(in the rows, 128 means zero)
Each row has a class, written as a number after it.
[185 136 116 113  83 160 111 107 177 138  98 148 130 159 121 103  63  84
  94 213 111  87  60 129 126 176 205  95  86 143  87 151 120 129 138 128
  78 147 108  76 123 118 114 134 146 177 136  54]  6
[ 76 104 148 128 110 122 152 146  90 136 136 130 148 133 122 135 142 132
 156 118  97 134 148 132 129 123  88 119 136 127 139  94 134 131 110 165
 174 124  95 116 130 144 141  87 119  98 120 133]  4
[134 105 118 111  97 115 145 126 129 120 118 131 132 134 130  95  84 141
 134 174 139 133 129 117 119 150 178 121 118 113 150 159 111 130 158 139
 126 136  75 113 148 115 108 129 116 121 114  84]  7
[152 112 118 135  62  68 114 131 163 155  99  85 171  89 146  89 132 170
 142  78  87  57 186  86  99 105 157 150 191 151 181 106 142 103 189  84
 101 172  62 130 130 127 135 156 102 135 122 122]  2
[ 91 123 100 131 160 117 151 166 151 137 122 115 136 123  69 148 153 175
 150 106 152 151  82  99 105 157 143 164 135 104 131 148 118 142 121 122
 134 153 113 159 140 114 122  83 105 133 109  92]  0
[138 153 122 111 144 179 115 126 146 130  82 171 128 131  96 142 122 109
 111 148 134 136  90 122 161 158 142 122  94 105  76 132 117 147 118 138
  97 133 152 131 115 119 121 136 113 173 126  92]  1
[ 97 116 131 132 128 138 133 113  95 110 125 144 134 134 124 130 102 135
 157 129 159 144 120 121 149 145 131 133 111 110 122 103 126 136 121 163
 135 108 127 136 132 126 102 101 120 111 111  89]  1
[139 119 140 150 104  78 113 125 119 157 108  65 181  90 106 126 146 184
 187  35 121  82 147  88  97 104  94 169 189 159 138  69 174 114 170  80
 155 131  94 157 135 141 134 124 123 107  95 126]  1
[ 70 147 132 144 179 111 175 169 106 124 153 153 168 107  81 152 218 188
 144  94 115 197 136 151 129 114  70 156 133 106 147 159 129 152  52 143
 140 108 123 178 116 125 163  79  87  75 144 154]  2
[130 125 131 112 112 160 156 134  92 114 121 168 119 141 112 135 102 129
 140 183 118 151 122 140 109 146 142 129  93 104 113 159 129 157 124 142
 155  89 114 111 138 151 114 113 126 106 146 112]  7
[195 119 137 135 107 147 104 123 131 142  97 102 128 129 127 138 124 144
 140  98  98  89 137  97 126 107 130 154 156 142 101  73 173 116 156  90
 162 107 163 133 123 150 132 146 152 164 135 142]  5
[195 131 120 112  67 130 111 106 187 148  97 122 147 136 125  88  65 106
 106 183  98  66  81 117  99 174 214 115 121 159 100 159 120 117 163 105
  75 170  80  82 127 110 118 134 135 168 129  49]  6
[215 113 126 129 135  88 100 109 180 125 114 104 137 139 130  70 108 136
 102 170 158 100  86  91 156 159 227 117 150 134 122 164 107  89 129 131
  83 150 106 140 119  59 127 163 140 190 100  73]  5
[179  99 157 129  91  81 113 120 135 115 139 103 154 111 168  52 108 112
 111 165 119  91 153 115 154 116 184  99 151 157 149 134 114  76 123 148
 100 137  84 103 127  85 143 175 132 157 106 111]  5
[ 45 107 117 139 180 136 161 169 106 125 141 129 118 142  83 157 168 129
 152 105 137 173 112 119 140 122  72 140 103 108 131  96 127 136  94 159
 160 123 159 145 140 142 130  74 121 117 110 132]  0
[140 141 141 131  94 165 142 122  99 134 121 151 143 129 111 158 108 132
 150 134  84 123 111 143  95 131 104 150 106 144  92 113 161 150 113 110
 149  91 130 103 129 179 123  84 136  99 163 117]  6
[160 108 134 141  96 125 117 129 117 135 117 108 126 117 129 107 102 105
 145 131  94  69 124 107  90 109 132 127 128 157 127 100 159 122 161 115
 143 123 121 101 131 158 120 133 151 131 119 121]  0
[137 107 133 121 131 181 115 123 121 129  98 150 106 165 139 143 118  86
 115 156 105 130 114 121 177 130 113  87 100 111 105  85 136 132 114 173
 146 117 156 107 116 139 131 135 147 156 131 128]  4
[184 157 146 139 183 192 138 126  84 100 131 183 117 148 101 177 140 145
 124 165 146 193  69 152 148 139 122 151  86  95  65 157 159 164  47 148
 169  39 203 159 110 138 125  96 151 118 166 140]  5
[213 128 128 163 130 118 110  93  97 110 124 133 139 126 146 136 112 179
 152 122 134 120 122 114 114 108 158 158 138 125 152 131 182 149 121 114
 154  66 143 164 113 136 104 130 155  80 162 135]  2
[113 112 140 125  77 120 148 128 101 114 131 132 136 103 160 116 113 161
 155 104 115 118 188 123 128 118 140 155 151 115 156 103 121 108 144 135
 146 116  93 117 137 139 125 125 108 131 143 133]  5
[190 115 139 149 155  74 125 143 138 151 111  65 172  91 109 125 173 219
 164  71 123 129 123  80 104  88 120 154 182 138 156 141 171 142 140  73
 161 113  98 181 137 118 152 137 126 100 120 149]  7
[219 119 106 126 116 115 100 118 176 159  70  82 134 114 116 122 117 191
 139  94 119  85 119  71 107 119 170 158 164 130 135 118 163 139 204  53
 141 141 119 153 132 128 114 165 137 157 121 114]  7
[176 120 133 121  99 120 129 142 139 150  97 111 149 123  99 112 115 146
 138 148 101 105 114 106  86 134 154 136 140 139 120 153 150 142 162  93
 140 124  92 117 138 137 128 129 127 123 118 105]  7
[101 129 141 135 161 173 118 145 110 141  95 122 139 124  99 162 173 103
 145  84  97 141 133 117 165  89  37 115 119 135  85  47 157 130 110 131
 148 116 182 141 124 159 160 124 126 138 113 157]  1
[156 125 133 150 150  83 134 144 121 131 134  99 157  77 120 129 157 195
 161  73 128 118 130 100 105  96 124 166 157 132 161 142 149 130 123 106
 148 117 106 163 132 122 135 129 121 108 137 147]  0
[213  97 112 121 106 148  98  94 140 123  93 116 106 170 137  95  54  91
 110 209 138  93  92 100 134 148 198  93 101 130 113 133 148 129 172 129
 125 114 132 102 133 122  93 163 170 150 109  79]  7
[121 108 145 155 150  67 136 136 146 150 140  68 175  96 126 117 176 181
 154  57 111 137 132 102 139  85  86 137 169 163 160  97 139 111 110 102
 127 144 100 156 138 114 164 111 118 106 116 135]  6
[107 124 127 135 137 126 146 145 113 151 119 118 145 134  84 172 152 185
 174  81 134 155  99 111 106 141 107 163 156 114 123 109 153 152 119 122
 193 117 113 162 131 132 125  71 126  97 124 121]  4
[ 79  81 118 136 128 116 132 120 144 131 139  90 126 163 141  98 119  86
 123 136 131 136 115 114 175 129 112  87 115 151 140  67 113  98 120 159
 109 164 126 112 144 117 132 102 137 143  86  85]  6
[116  87 169 150 111  72 138 119  69 103 177  94 151  97 190  85 141 136
 158  99 109 115 212 133 155  64  91 123 157 155 181  66 138  77 112 157
 161  99 113 119 136 131 153 147 138  99 119 177]  5
[171 113 133 129 118 152 123 133 121 144  87 115 128 124 125 133 126 142
 142 114  88 116 148 105 126  94 101 131 126 129 125  93 165 142 160  99
 159 105 141 124 135 166 136 150 138 131 137 154]  7
[135 109 145 136 129 154 120 139 112 130 124 110 122 162 103 135 136  94
 133 139 109 121 108 122 140 114  95 126 126 146  89  72 165 110 111 132
 163 103 176 123 125 149 141 104 158 141 105 124]  5
[178 124 107 134 148 161 104 131 152 135  88 120 102 132 111 145 122 126
 128 113 120  99  94  90 129 121 135 141 117 123 107 105 153 138 157 107
 134 125 171 133 122 142 114 146 153 171 131 125]  0
[124 137 109 131 159 160 134 132 139 142 107 139 123 157  58 178 151 173
 147 122 153 164  52  95 129 169 116 175 107 103  87 119 156 161 107 113
 154 120 171 171 133 146 124  71 133 135 123 111]  3
[122 130 114 119 143 186 130 121 148 125 107 153 105 158 122 152 121 105
 106 144 115 149  91 132 173 138 112 112  79 116  91  96 122 141 108 138
 105 127 173 116 124 145 128 115 133 165 143 103]  6
[139 160 139 124 146 146 158 134 122 120 134 178 153 114 110 148 135 154
 117 153 116 174  88 160 136 145 129 135  87 115  99 184 114 155  59 140
 107 104 121 132 122 125 140  95 108 114 171 111]  6
[ 64 112 130 119 112 102 157 155 132 148 117 121 155 100 126 135 163 180
 152  74 108 138 166 112 135 132 111 137 164 107 163 110 103 130 134 140
 143 166  65 137 136 120 145 108  86 127 122 135]  4
[122 144 117 135 168 123 143 143 133 112 134 166 142 135 103 139 157 154
 111 154 149 174  94 138 146 143 149 132 105  97 133 178 117 148  68 154
 102 114 136 167 115  99 132 110 111 111 141 109]  2
[ 58 127 154 139 150 123 176 148  68 110 160 166 153 101 123 150 187 170
 152 114 123 201 150 142 164 110  56 142  96 103 148 125 122 137  44 171
 152  95 123 149 140 154 164  79  95  80 152 182]  3
[198 103 127 125 129  70 118 119 162 134 109  93 157 104 137  69 112 171
 122 157 140 115 117  87 130 129 203 110 151 128 164 182 116 121 150 118
  99 144  66 137 137  76 129 167 121 137 111  96]  7
[122 132 129 135 197 146 131 146 136 131 124 135 137 144  78 154 196 141
 113 140 140 187  73 109 187 131  84 123  98 114  97 123 140 139  54 147
 129 120 175 164 127 126 164  98 127 140 115 150]  3
[ 84 110 125 130 131 119 145 150 153 148 124  99 150 142  99 126 150 119
 127 119 109 141  96 118 141 137 101 113 125 147 117  96 120 119 106 129
 108 166 113 124 143 128 151  84 117 137  99  92]  6
[165 178 131 107 117 177 121 135 132 138  81 174 151 104  86 153 130 138
 129 130 103 118 101 130 112 153 139 152 115 116  63 150 140 159 124 103
 118 121 131 131 114 143 132 128 106 156 149 107]  1
[110 104 142 143 143  99 106 146 147 166 102  61 170 121  85 105 168 113
 149  83 102  97 119  87 141 107  84 113 162 172 112  55 152 107 141 112
 126 163 129 139 133 126 161 118 129 145  62 112]  1
[151  78 117 147 160 103 114  81 120 100 137 117 120 161 171 108  96 158
 133 143 193 161 109  99 195 146 177 102 135  94 171 120 122 120 111 191
 142 111 117 156 121  72  99 136 150 114 112  98]  4
[157  75 142 151 111 100  93 145 146 159 109  45 137 128 127  83 135  73
 134 106  72  44 139  76 117  74 105  99 155 192 132  46 169  87 170 106
 132 154 132 101 135 149 156 157 160 155  80 132]  0
[148 108 106 117 142 140 125 129 150 131  93 115 115 139 118 129 125 152
 130 131 138 141 119  93 146 131 147 128 127  99 136 124 129 136 157 118
 132 131 130 140 137 118 119 147 126 149 121 114]  7
[152 146 134 135 193 143 135 151 130 119 132 146 135 140  83 159 167 160
 124 141 157 185  69 124 152 143 135 151 121 104  88 159 135 138  55 138
 142  94 170 173 120 101 144 101 132 136 132 123]  5
[164 192 136  95 102 201 134 126 114 118  82 232 141 106  97 150  96 131
 118 176 108 130 107 157 110 178 170 154  78  95  56 197 114 174 109 133
 100  95 121 105 104 136 109 129  92 152 179  96]  1
[ 91 126 137 130 154 171 130 128  93 117 117 155 129 154  98 144 134  84
 137 148 131 156 103 139 164 135  81 108  88 122  82  88 137 133  94 170
 143 104 169 126 125 142 129  97 132 124 107 111]  1
[ 71 122 110 123 170 141 139 132 133 118 119 142 136 153  81 136 135 121
 131 145 178 180  80 120 176 173 131 116 104  97 104 120 104 132  98 168
 114 147 138 152 134  98 117  89 108 140  85  71]  1
[211 114 123 127 106 150  97 109 152 131 103 104 118 165 116 111  82 112
 120 172 140  90  74 100 127 160 194 130 133 140  87 116 154 112 150 119
 134 121 145 125 126 118 108 137 166 173 107  73]  5
[104 118 110 137 183 179 138 150 113 118 125 145  99 167  85 163 140  98
 133 146 140 162  75 123 146 135  97 128  77 108  94 103 146 145  92 161
 157 105 193 139 128 149 122  93 149 135 123 119]  0
[123 105 119 147 122 140 130  99  90 116 130 127 112 153 124 144 114 160
 169 116 151 151 120 106 149 133  99 158 122 120 143  74 166 130 120 135
 181  97 147 150 139 161 112  92 148  99 121 138]  3
[220 138 136 122  95 169 120 128 111 142  88 138 133 135  96 140  97 131
 138 173  84  94  96 120  71 130 148 139 110 138  81 147 183 164 155  84
 165  80 133 110 127 170 121 133 151 123 149 117]  7
[199 127 162 141 137 122 113 128 112 126 130 117 146 118 125 121 143 135
 129 138 103 114 116 122 131 100 126 132 140 149 103 123 162 112  99 119
 148  84 151 133 116 127 152 140 151 133 135 145]  5
[188 107 136 131 101  93 102 139 164 179  79  55 153  93 124 106 150 161
 148  68  65  59 163  72  93  76 112 143 188 165 148  87 174 117 206  48
 143 147 102 128 138 151 155 168 133 142 112 151]  7
[184 138 147 162 202 156 118 130 101 125 125 130 129 146  94 180 165 161
 145 110 147 174  73 118 146 111  93 165 128 116  87 116 186 145  65 125
 186  49 211 180 113 132 133  98 166 108 142 156]  5
[155 115 117 137 129 156 108 109 153 146  97 111 116 145 134 144 115 121
 124 100 107 112 106 104 157 113 107 129 117 139 108  60 156 128 143 103
 125 130 171 126 126 151 124 129 153 155 136 114]  6
[ 87  96 110 151 185  92 137 136 137 104 146 120 137 149 130 108 168 140
 117 137 166 184 117 114 191 125 131 103 126 101 175 127 106 113  74 185
  99 141 129 170 126  78 141 117 114 113 101 107]  2
[168 150 122 126 183 143 111 113 142 115 106 164 135 135  97 135 118 127
 107 164 181 166  54 121 178 156 163 113  94 103  83 163 121 143  82 153
  98 108 154 164 113  83 117 136 131 147 117  83]  1
[132 126 131 118  96 175 135 115 109 120 104 168 114 127 138 145 121 128
 130 143 101 130 140 117 151 132 110 132  94 110 113 106 136 134 122 140
 137 116 139 114 131 169 136 126 118 145 154 146]  3
[252 120 152 137 104 107 101 115 133 142  99  95 158 100 144  87 108 147
 127 153  94  79 125 101 103  97 162 114 143 160 128 157 171 133 157  87
 135 100  98 121 126 131 138 181 150 123 134 134]  7
[185 146 103 139 127 159 113 115 144 132  85 148 117 146 104 171 121 181
 143 101 131 119  97 106 106 139 162 181 135 102 119 127 170 165 149  83
 143 101 165 166 108 141  96 115 141 125 161 112]  2
[ 54 104 130 122 103 105 166 147 115 130 135 124 153 120 111 122 158 157
 151 112 121 155 148 115 142 139  92 138 127 120 154 105 114 114 113 153
 135 157  82 132 152 141 151  80  91 116 106 131]  3
[ 67 136 136 113  83 150 173 138 108 119 130 177 144  99 148 133 116 134
 135 128  87 151 168 154 131 132 114 131 104 113 135 133  92 138 107 145
 104 133  82  92 140 153 139 102  83 120 170 120]  6
[218  99 145 139 102  91  94  95 145 136 112  84 156 109 157  76 120 137
 118 142 109  76 125  79 153 116 158 108 143 160 142 116 155 102 139 122
 106 140 103 126 131 122 147 169 147 150 113 134]  3
[ 75  87 148 158 186 104 145 136  80  98 172 110 126 140 145 128 176 146
 151  95 158 194 153 125 198  82  64 125 130 117 157  60 134 100  66 179
 171  84 171 165 134 118 148 104 137 102 108 165]  5
[141 129 134 113 118 155 124 139 140 148  89 146 132 135 115 150 134 133
 126 122  99 122 115 116 138 138 125 121 127 115 107 116 133 140 130 132
 139 137 123 121 118 133 136 129 124 152 137 128]  4
[ 42 125 143 135 182 169 150 171  86 124 130 147 136 148  69 172 187  90
 145 118 110 191 114 141 170 118  15 110  97 124  72  71 135 134  58 168
 152 105 187 135 131 155 166  74 114 113  96 143]  1
[ 82 121 127 152 199 142 155 130  95 102 162 142 129 146 127 168 163 151
 142 107 154 218 101 143 192 104  56 126  90 110 127  95 135 141  42 168
 150  90 180 165 131 132 142  78 134  89 141 141]  6
[175  94 142 126 116  91 126 118 122 114 128 111 148 108 169  64 106 122
 113 182 120 117 154 115 152 109 171  80 123 134 164 159 114 113 131 154
 107 125  79 108 139  99 137 176 128 125 118 122]  7
[150 130 130 107 103 117 144 102 127  96 132 185 141 117 147  87  94 143
 100 211 152 146 113 129 167 176 207 112  83  99 137 204  81 124  89 178
  79 133  74 118 129  95 121 138 103 143 147  95]  3
[ 62 105 158 133 123 119 151 169  95 155 129 114 156 132 100 144 177 119
 155  94  77 140 147 131 130 101  41 114 142 145 130  65 147 122 101 153
 181 129 109 119 134 158 165  85 121  97 106 156]  4
[202 132 146 117 101 143 121 118 112  98 125 177 129 107 162  80  72  77
  90 228 100  87 119 146 129 136 196  86  74 131 115 201 109 123 106 167
  84 112 100  77 117 122 125 175 134 149 158 109]  0
[ 60  91 115 138 167 110 128 118 124 116 124 108 130 149 117 116 128 119
 142 121 185 163 109  99 192 147 122 103 121 108 140  79 105 112 117 182
 118 147 129 154 143  96 113 100 122 130  67  81]  1
[161  80 132 143  88  97 104 100 132 148 113  60 141 135 134  99 123 140
 159  96 107  76 138  71 129 110 118 133 160 167 145  48 174  97 176 104
 151 144 117 129 144 152 139 131 154 134  93 132]  3
[203 158 105 126 171 207  85  96 147 125  60 173  99 158  88 170  97 123
 111 151 167 140  47 102 158 177 174 148  89  88  50 127 147 162 131 124
 117  88 200 153 108 119  85 140 154 174 139  77]  1
[149 119 137 138 138 114 130 109 112 114 135 138 137 120 137 121 140 163
 136 134 145 153 119 107 160 129 128 134 118 118 141 135 137 128  93 147
 135 106 123 149 129 122 137 124 127 117 135 143]  3
[122 109 100 135 146 128 123 118 174 140 104  95 125 141 123 141 130 165
 134  80 144 141 100  89 162 138 131 145 138 118 134  86 126 126 139 108
 106 159 143 153 135 115 122 114 127 157 120  91]  6
